[128 = 0]

[131 126 124 110 142 114 127 115 134 126 125 125 145 132 126 131 128 129
  56  91 134 128 130 137 131 115 130 157 124 130 143 131 148 111 133 113
 130 132 121 120 184 140 109 133 134 117 137 123 131 126 135 162 181 123
 133 127 142 140 222 122 157 124 123 139 144 115 113 123 134 129  96 126]  D + G
[128 108 121 112 110 128 123 122 140 129 115 127 134 122 141 136 133 131
  61  85 139 130 141 118 144 124 134 133 252 125  99 133 137 131 115 116
 143 122 125 104 145 132 114 110 131 132 130 128 142 136 135 136 156 128
 122 121 122 157 151 118 186 121 119 118 166  84 118 120 140 124 140 130]  L + G
[126 125 127 110 132 114 120 117 115 130 110 125 134 131 122 131 122 129
  60 101 126 123 134 124 133 116 132 124 132 128 118 130 160 117 133 121
 123 132 122 111 152 139 115 148 131 116 133 126 122 125 140 149 160 124
 124 122 131 145 215 122 186 127 129 142 139 110 110 122 142 126 109 128]  D + G
[132 123 125 117 138 112 120 122 141 121 119 131 141 126 122 131 119 138
  64  85 130 127 124 132 132 125 129 136 156 123 134 126 152 110 127 117
 122 128 119  95 171 138 116 148 130 126 129 125 135 122 141 140 165 127
 137 129 128 149 208 119 154 125 124 130 136 101 104 123 136 124 112 119]  D + C
[140 146 139 114 141 106 133 118 135 122 139 124 140 130 109 113 117 130
 219  54 123 132 123 145 113 131 122 137  72 132 136 127  77 116 130 136
 113 130 119 150 154 131 126 159 123 137 130 117 121 115 108 127 107 126
 142 137 119 127 179 130 128 147 142 143 132 144 126 141 115 125  85 134]  Q + G
[136 123 129 126 143 109 122 123 141 129 101 130 143 134 126 127 110 127
  64  71 124 129 127 124 132 126 134 136 163 126 130 131 152 115 134 114
 115 124 118  89 161 147 119 161 127 136 132 125 123 109 143 125 153 125
 130 129 127 155 222 126 177 135 127 142 135  94  92 128 134 128 108 118]  D + C
[123 130 118  83  72 134 140 117 122 123 154 134 135 122 131 133 132 131
 205  53 146 137 130 141 121 132 124 134 220 142  89 114  93 117 128 135
 110 133 138 141 147 123 117  72 134 126 129 117 132 139  88 118 116 125
 127 140 136 145 101 129 177 139 115 114 142 144 140 102 125 126 111 113]  A + X
[132 122 127 105 131 114 124 118 122 122 126 127 139 140 118 126 126 131
  77  87 131 127 127 133 134 118 130 143 129 127 133 114 149 114 129 125
 125 122 124 119 157 137 110 129 131 121 136 124 133 127 129 157 165 123
 131 128 136 142 209 123 162 126 125 138 141 119 115 123 145 125 105 122]  D + G
[133 122 133 117 118 128 145 120 161 115 147 125 148 136 133 129 127 130
 194  67 141 133 117 149 133 133 123 129 202 132 131 134  73 136 115 121
 125 127 121 136 152 121 122 105 129 135 127 126 137 137 104 108 124 128
 142 141 117 137  91 128  85 132 124 113 131 124 125 138 114 125 118 119]  A + C
[131 119 148 113 107 129 144 116 149 123 138 129 138 126 136 129 136 129
 177  60 142 129 122 134 131 131 115 127 232 132 110 123  81 139 110 123
 138 113 124 138 144 127 113 105 130 118 133 126 136 135 114 134 122 128
 136 128 109 144 101 129 128 134 124 120 137 111 131 133 124 133 128 125]  A + C
[137 119 128 119 142 111 118 125 143 130 102 129 142 127 128 133 114 131
  52  84 129 127 135 122 133 121 136 141 154 129 142 131 154 120 132 115
 121 124 119  89 165 139 116 161 129 126 132 123 135 118 141 133 160 119
 130 128 125 163 225 116 176 126 128 140 137  97  96 126 138 128 104 124]  D + C
[127 126 130  98 111 122 139 115 147 120 139 127 116 107 123 123 136 129
 191  51 141 131 121 134 126 127 125 132 202 132 114 117  75 130 116 129
 128 122 116 143 150 127 116 112 123 127 128 113 136 135 107 125 119 135
 136 143 110 139 125 134 120 137 125 126 138 124 125 129 121 128 109 124]  A + G
[129 105 118  99 101 134 145 123 159 132 132 133 142 127 146 134 131 131
  84  74 147 126 134 131 143 128 126 124 252 127 114 129 115 138 113 117
 139 123 121 109 155 129 109  80 129 118 134 133 147 143 117 123 146 121
 133 129 125 157  94 124 145 121 118 109 137  93 124 122 136 128 143 115]  U + C
[131 125 126 150 143 123 120 136 126 125 123 132 117 129 132 133 120 126
  62 158 136 123 136 131 132 124 132 125  87 124 157 146 173 119 141 117
 117 129 131 100 130 131 141 147 127 135 125 135 136 130 147 130 159 129
 129 125 144 123 162 113 105 116 123 135 132 124 124 125 132 130 122 128]  D + T
[128 125 130 118 120 125 121 129 114 133 132 128 123 124 130 128 133 121
 105  97 137 125 133 130 137 107 129 135 101 126 135 133 150 115 132 128
 116 129 130 134 141 140 122 129 129 126 124 129 129 117 139 165 186 129
 121 129 152 122 227 120 155 124 115 139 139 124 128 113 136 123  87 130]  D + P
[121 138 123 106  90 133 131 120 110 118 149 128 123 127 126 125 129 126
 176  86 142 133 130 141 127 120 123 134 147 136 106 121 109 114 128 137
 117 128 139 152 132 122 125 101 129 119 127 116 125 128 106 132 125 119
 123 132 136 127 123 129 156 137 121 121 142 149 149 108 130 111 107 116]  A + X
[131 119 124 104 123 119 123 119 124 135 113 121 138 130 125 134 125 134
  45 104 134 128 131 126 130 122 132 138 149 123 124 126 154 119 126 122
 134 125 121 108 153 140 110 133 124 115 130 126 136 128 131 147 161 123
 130 122 130 153 193 120 187 135 123 135 144 111 108 120 141 126 116 124]  D + G
[127 117 130 124 128 123 127 128 130 126 132 127 138 126 132 132 132 126
 101  99 134 128 132 139 142 112 132 134 128 124 146 139 149 119 129 119
 120 126 123 123 153 133 123 138 126 127 126 128 139 127 137 159 189 129
 135 130 151 122 206 112 123 122 113 135 139 117 118 121 134 114  95 130]  D + P
[120 121 120 121 103 127 131 129 138 133 141 123 126 124 135 130 133 120
 148  88 137 130 132 134 139 119 123 128 183 131 130 131 117 124 129 125
 115 128 131 132 136 126 129 104 130 128 111 124 136 128 124 136 156 128
 126 135 139 126 144 123 124 144 116 122 138 120 133 112 129 123 108 121]  U + P
[125 128 127  87 106 123 139 119 140 123 130 127 143 127 128 126 133 129
 156  65 141 131 123 133 120 133 123 134 202 130 101 117  83 131 115 131
 136 115 126 143 157 131 108  98 128 122 126 123 130 134 105 128 114 124
 135 133 117 147 110 135 156 132 128 120 135 127 118 129 128 129 126 123]  A + G
[129 120 128 108 138 118 126 111 117 126 124 127 148 132 119 126 118 130
  77 114 130 128 119 134 124 122 131 139  92 128 139 129 141 118 136 125
 130 126 121 122 164 140 110 142 129 116 133 123 120 129 131 156 156 104
 135 127 137 139 193 128 152 125 128 139 126 131 114 124 132 134  95 126]  D + G
[125 127 123 111 107 129 134 124 132 131 132 128 130 124 137 134 127 128
  89  92 135 134 137 125 133 120 128 132 224 127 103 127 127 129 118 130
 135 126 127 116 140 145 118 113 130 119 127 124 140 131 128 132 142 130
 123 128 118 147 145 122 172 126 125 119 136  99 121 115 134 131 131 130]  U + G
[137 125 135 117 135 122 146 111 154 116 146 126 146 132 123 120 123 124
 214  79 134 130 114 150 124 134 122 138 127 131 150 136  73 141 120 129
 125 121 121 152 163 121 114 111 131 133 128 121 129 137 104 125 120 133
 151 138 123 128  91 130  73 143 133 117 129 142 123 150 117 125 120 124]  Q + C
[129 126 127 110 109 148 136 119 144 131 144 121 134 125 132 130 136 127
 175  92 137 128 123 135 129 129 125 129 195 131 121 115  92 134 122 123
 126 127 126 143 145 122 116  98 128 123 126 131 135 140 104 123 120 136
 138 133 124 135  78 132 108 130 124 111 136 134 136 134 116 127 132 123]  A + G
[131 134 134  99 127 122 135 116 135 123 140 129 142 131 116 117 133 134
 172  78 134 126 118 146 117 129 132 139 106 134 129 121  94 126 128 135
 123 128 123 152 162 128 108 127 126 126 129 116 119 127 102 136 124 127
 147 134 123 133 143 134 139 128 132 133 134 149 116 135 121 123 107 129]  Q + G
[128 137 136 126 112 127 134 128 122 122 147 129 115 126 122 120 123 127
 220  79 127 135 134 137 124 123 128 130 120 147 116 124  94 121 128 139
  86 128 124 149 122 122 138 134 128 138 127 116 118 120 114 125 109 130
 117 142 125 119 149 127 137 142 128 126 132 144 143 122 115 131  99 128]  Q + P
[113 132 124 103  91 134 128 128 108 135 131 131 108 118 128 127 134 130
 131  99 137 131 129 119 133 125 126 131 187 133  87 118 123 116 111 131
 130 129 135 146 119 127 124  95 123 117 129 119 129 130 123 133 124 126
 121 123 124 142 135 130 195 141 123 125 138 129 145 106 136 129 120 130]  U + X
[128 119 121 107 116 118 121 120 124 133 110 128 140 127 130 127 127 132
  50  96 128 122 130 122 137 122 133 140 186 123 111 127 147 119 124 123
 131 124 126  77 149 136 113 128 128 116 131 122 135 129 137 144 161 126
 124 121 129 153 193 121 196 129 127 133 139 105 114 117 142 128 120 125]  L + G
[128 123 131 100 108 131 147 115 151 122 149 127 137 125 134 122 142 128
 219  54 135 129 120 137 129 126 128 132 205 132 118 127  64 140 109 137
 139 119 130 159 147 124 114 109 129 128 129 123 126 135 106 133 120 131
 137 133 112 137  98 134 121 137 128 119 138 128 128 135 120 125 114 125]  A + G
[127 113 120 102 105 130 125 115 132 129 122 127 135 123 137 140 132 128
  77  88 140 126 127 125 139 119 127 136 232 128 109 129 133 128 121 121
 136 134 129 121 149 132 112 104 129 114 131 135 142 135 131 144 160 119
 125 125 130 150 154 127 179 127 118 123 138  96 119 111 139 128 131 126]  L + G
[134 135 124  96 105 126 138 119 144 120 141 126 139 127 123 125 131 131
 189  58 143 129 120 133 121 131 124 138 205 137 104 123  79 138 120 128
 132 130 130 142 150 129 112 104 130 124 130 114 130 134  98 121 102 126
 138 131 108 150  97 136 148 138 126 121 133 131 123 126 126 120 123 129]  A + G
[128 131 129 144 120 140 135 128 149 124 142 123 121 120 136 129 134 125
 210 115 132 130 128 132 134 142 113 121 175 130 127 129  92 145 128 138
 123 128 135 135 108  92 144 118 127 139 139 135 129 130 115  96 100 130
 123 140 113 117  58 130  79 133 126 119 124 124 138 124 118 124 136 128]  A + T
[131 129 127 128 128 119 120 130 124 132 119 129 123 136 123 132 112 132
  47 122 126 125 133 134 126 121 132 138  81 128 139 131 172 110 142 130
 109 127 116  96 159 137 134 141 125 126 134 123 131 121 129 138 157 125
 128 131 146 141 209 121 165 123 122 141 134 128 113 119 136 125 107 122]  D + X
[130 116 125 110 139 115 128 120 145 119 105 128 139 131 127 130 122 135
  60  77 134 126 129 133 130 122 130 141 160 126 137 135 145 124 124 111
 131 124 119 103 169 144 110 146 128 121 135 126 145 124 139 147 171 122
 133 127 125 154 211 117 157 124 126 137 136  98 101 130 136 128 107 128]  D + C
[123 115 121 106 100 128 129 128 137 130 125 128 128 125 136 134 134 128
 106  83 137 131 136 130 139 122 128 129 235 127 106 126 125 129 114 121
 110 126 136 122 143 130 117 102 132 118 131 124 139 136 131 135 146 125
 125 131 126 143 139 122 169 125 117 114 141  99 125 114 135 128 128 126]  U + G
[128 127 125 115 132 120 123 129 116 126 113 125 133 129 127 135 128 128
  67 127 129 126 131 133 134 120 132 135 108 124 125 130 160 119 131 132
 129 131 128 116 138 133 121 136 132 120 125 125 132 126 136 145 153 120
 128 125 140 141 172 127 161 123 131 130 131 124 127 119 131 131 119 126]  D + X
[129 118 130 119 122 128 122 125 131 125 132 129 132 130 128 131 130 123
  87 101 129 127 129 139 135 115 129 137 114 125 139 129 154 113 121 123
 116 131 123 124 154 140 121 134 132 122 130 128 133 124 135 157 179 124
 126 134 145 132 207 118 149 128 112 136 138 121 124 121 134 128  96 124]  D + P
[125 139 121 111 117 119 115 136  98 135 113 135 124 130 117 129 106 128
  60 110 125 131 137 112 126 125 134 133 108 135 103 119 170 103 139 131
 106 138 126 104 129 138 134 147 121 130 132 125 128 119 129 123 128 121
 113 129 140 144 199 120 219 133 124 145 133 132 117  99 145 126 107 130]  D + X
[126 119 120 101  99 134 130 119 144 126 129 124 133 133 138 130 140 131
 116  69 150 141 133 123 141 123 124 134 252 123  96 130  99 134 110 124
 139 123 130 128 147 130 112  88 127 115 130 130 138 141 116 134 135 120
 126 123 112 157 116 134 171 132 121 114 140  99 122 133 137 128 135 121]  U + G
[127 130 126 132 103 136 139 130 136 122 157 133 124 121 138 129 137 123
 203  95 145 133 125 138 141 126 126 115 171 132 128 134  93 133 123 127
 113 125 130 146 120 119 136  96 131 137 130 128 127 133 112 125 130 127
 131 146 131 124  93 122  90 123 116 113 132 128 143 131 121 126 119 122]  A + P
[127 122 123 117 120 116 122 126 125 127 118 127 145 131 131 135 125 127
  51 106 134 126 132 135 131 118 135 138 126 124 138 129 158 116 138 121
 117 130 120 116 161 138 117 134 129 122 131 126 136 128 133 147 170 122
 128 130 143 141 200 119 156 123 118 134 128 123 119 119 139 129 106 125]  D + G
[126 124 128 103 108 129 143 111 143 127 143 131 142 126 129 126 136 127
 176  75 139 128 122 147 127 129 124 143 184 131 124 123  85 132 118 130
 138 125 130 150 162 127 116  96 126 122 128 126 132 138 107 137 124 124
 138 130 126 138 108 130 118 132 128 115 151 132 117 131 124 123 119 125]  A + G
[140 111 130 115 151  91 125 124 160 124 103 128 145 130 127 133 119 134
  57  74 131 121 125 123 145 121 130 139 183 121 140 136 139 133 123 111
 134 120 115  94 171 137 105 150 133 126 135 117 137 122 145 134 160 125
 143 125 118 151 208 119 157 128 125 144 140  87  90 143 135 131 112 118]  D + C
[127 129 129  98 108 112 115 133 101 140 123 128 130 130 119 126 116 134
  79  70 138 134 132 128 129 110 134 140 115 132 110 123 157  97 137 128
 103 132 125 119 148 138 121 143 124 124 133 115 121 120 126 147 160 123
 115 132 140 148 252 117 222 134 124 150 138 128 123 105 144 123  75 126]  D + X
[128 121 133  88 104 131 147 107 144 122 150 121 139 123 128 126 148 127
 188  70 144 130 118 148 147 120 125 134 166 130 129 131  78 138 112 131
 140 127 127 170 156 124 107  87 126 114 123 122 131 142 102 154 144 124
 151 129 133 138  97 141 107 124 122 109 134 140 135 131 121 126 113 127]  A + G
[123 124 126 134 125 125 116 133 117 134 118 134 117 129 130 132 121 125
  86 107 123 130 136 117 140 112 140 129 136 125 118 133 168 111 130 124
  99 130 129 107 122 138 134 148 125 139 134 123 127 110 151 139 162 128
 114 131 139 132 212 121 176 134 120 142 131 104 122 113 139 125 110 128]  D + P
[129 135 131 108 130 123 136 118 137 120 138 127 145 132 124 125 129 131
 140  88 136 131 129 141 123 126 129 132 132 131 136 125 106 125 126 127
 130 129 123 133 161 132 115 119 118 119 135 117 130 135 113 141 140 116
 140 129 129 137 141 126 121 129 125 127 136 133 122 131 119 127 108 125]  Q + G
[127 134 135 157 138 127 136 135 138 133 147 130 120 129 123 120 127 124
 223 120 127 135 124 137 122 135 123 121  74 132 147 135  96 130 133 134
 111 128 132 147 116 119 151 143 125 148 128 124 117 115 122 104 111 132
 133 146 124  97 101 130  67 137 132 125 122 144 133 148 115 131 117 132]  Q + T
[133 114 124 118 129 118 126 125 141 128 119 129 152 134 133 140 118 133
  28 117 132 124 133 136 134 129 136 138 148 126 144 140 161 121 123 116
 124 129 120  94 171 140 117 127 130 123 132 124 140 132 133 131 163 123
 140 123 137 151 173 118 139 117 124 128 137 116 112 125 137 127 119 127]  D + C
[130 118 128  96 123 116 124 119 114 130 121 123 140 131 121 131 125 138
  57  92 140 128 128 142 126 113 131 144 137 126 125 123 151 113 127 118
 131 123 111 122 167 143 107 131 127 104 130 121 128 124 131 159 169 130
 134 125 133 152 202 122 179 123 124 136 131 137 113 120 134 131 105 125]  D + G
[131 125 132 102 117 123 142 115 149 122 139 118 136 121 124 123 134 126
 205  39 145 134 122 141 128 126 120 133 205 136 117 129  73 130 122 128
 129 120 123 150 125 130 117 112 127 119 128 125 134 131 113 130 124 124
 139 134 114 140 131 130 132 138 125 123 135 121 120 131 120 125 110 122]  A + G

[ 56 102 162 128 133  58 147 121 130 128 120  74 136 144 105 151 138 130
 129 131 116 119 137 131 118 144 138 137 114 129 130 133 129 141 133 141
 113 124 135 147 127 129  99  95 105 144 134 106 122 109 117  94 113 118
 125 118  98 126 117 123 131 124 129 172 124 124 126 145 114 192 136 123]  Z + [24]
[ 97 140 149 134 168 136 144 126 124 151 148 111 126 136 139 137 157 128
 130 129 121 125 131 132 138 135 141 137 128 125 130 124 133 123 127 145
 130 130 119 144 136 114 114 133 119 129 129 125 131 131 118 110 123 101
  82 100 115 110 144 123 136 130 116 158 108 119  94 153 121 132 143 117]  Z + [18]
[ 88 117 137 126 169 141 152 132 116 137 123 119 118 136 138 136 131 115
 122 132 145 122 131 142 127 128 137 132 112 140 128 121 140 131 129 124
 127 123 142 148 134 104 131 132 124 137 126 131 131 107 130 126 130 114
 101 120 134 143 128 120 151 127 117 161 115 126 122 106 133 128 129 127]  N + [18]
[116 121 122 125 139 123 127 131 119 128 117 141 121 122 127 136 136 134
 134 127 138 125 136 134 120 122 135 131 117 140 122 126 126 112 128 132
 116 108 122 150 135 118 134 145 125 138 134 133 109 129 126 121 127 123
 131 105 136 139 135 122 129 124 141 146 128 122 112 139 132 119 142 124]  Z + [19]
[ 99 118 161 142 159 119 150 133 139 133 101 122 113 152 125 133 151 130
 143 119 149 138 123 132 148 130 142 135 127 128 128 137 137 131 122 147
 131 148 134  93 132 114 124 128 123 110 126 122 120 130 112 122 120 115
  86 118 120  99 147 120 138 131 114 139 106 123 112 137 130 131 132 122]  Z + [18]
[108 125 143 126 145 115 134 132 123 123 117 129 134 139 127 144 149 131
 141 132 140 131 140 132 122 134 126 137 115 132 123 121 127 118 127 138
 112 116 117 139 133 121 127 125 137 142 130 133  96 112 126 116 127 115
 125 122 120 108 154 127 128 134 133 169 118 106 111 147 122 145 150 121]  Z + [24]
[115 140 142 129 135  88 131 130 127 127 134 111 132 130 120 138 144 146
 136 132 108 118 132 131 120 131 133 137 113 138 124 122 120 119 132 143
 120 116 109 149 131 141 105 121 136 148 135 122 104 116 123 101 116 118
 122 113 105 117 136 129 113 131 123 164 127 125 107 171 110 149 145 121]  Z + [24]
[106 110 138 126 151 103 127 127 116 146 132 130 126 122 131 138 150 133
 133 130 127 119 139 150 123 131 138 135 118 127 128 129 129 127 138 140
 113 127 113 154 127 122 124 155 121 129 127 129 118 138 125 105 132 118
 117 106 126 136 138 127 131 119 141 129 125 126 112 174 124 129 144 117]  Z + [19]
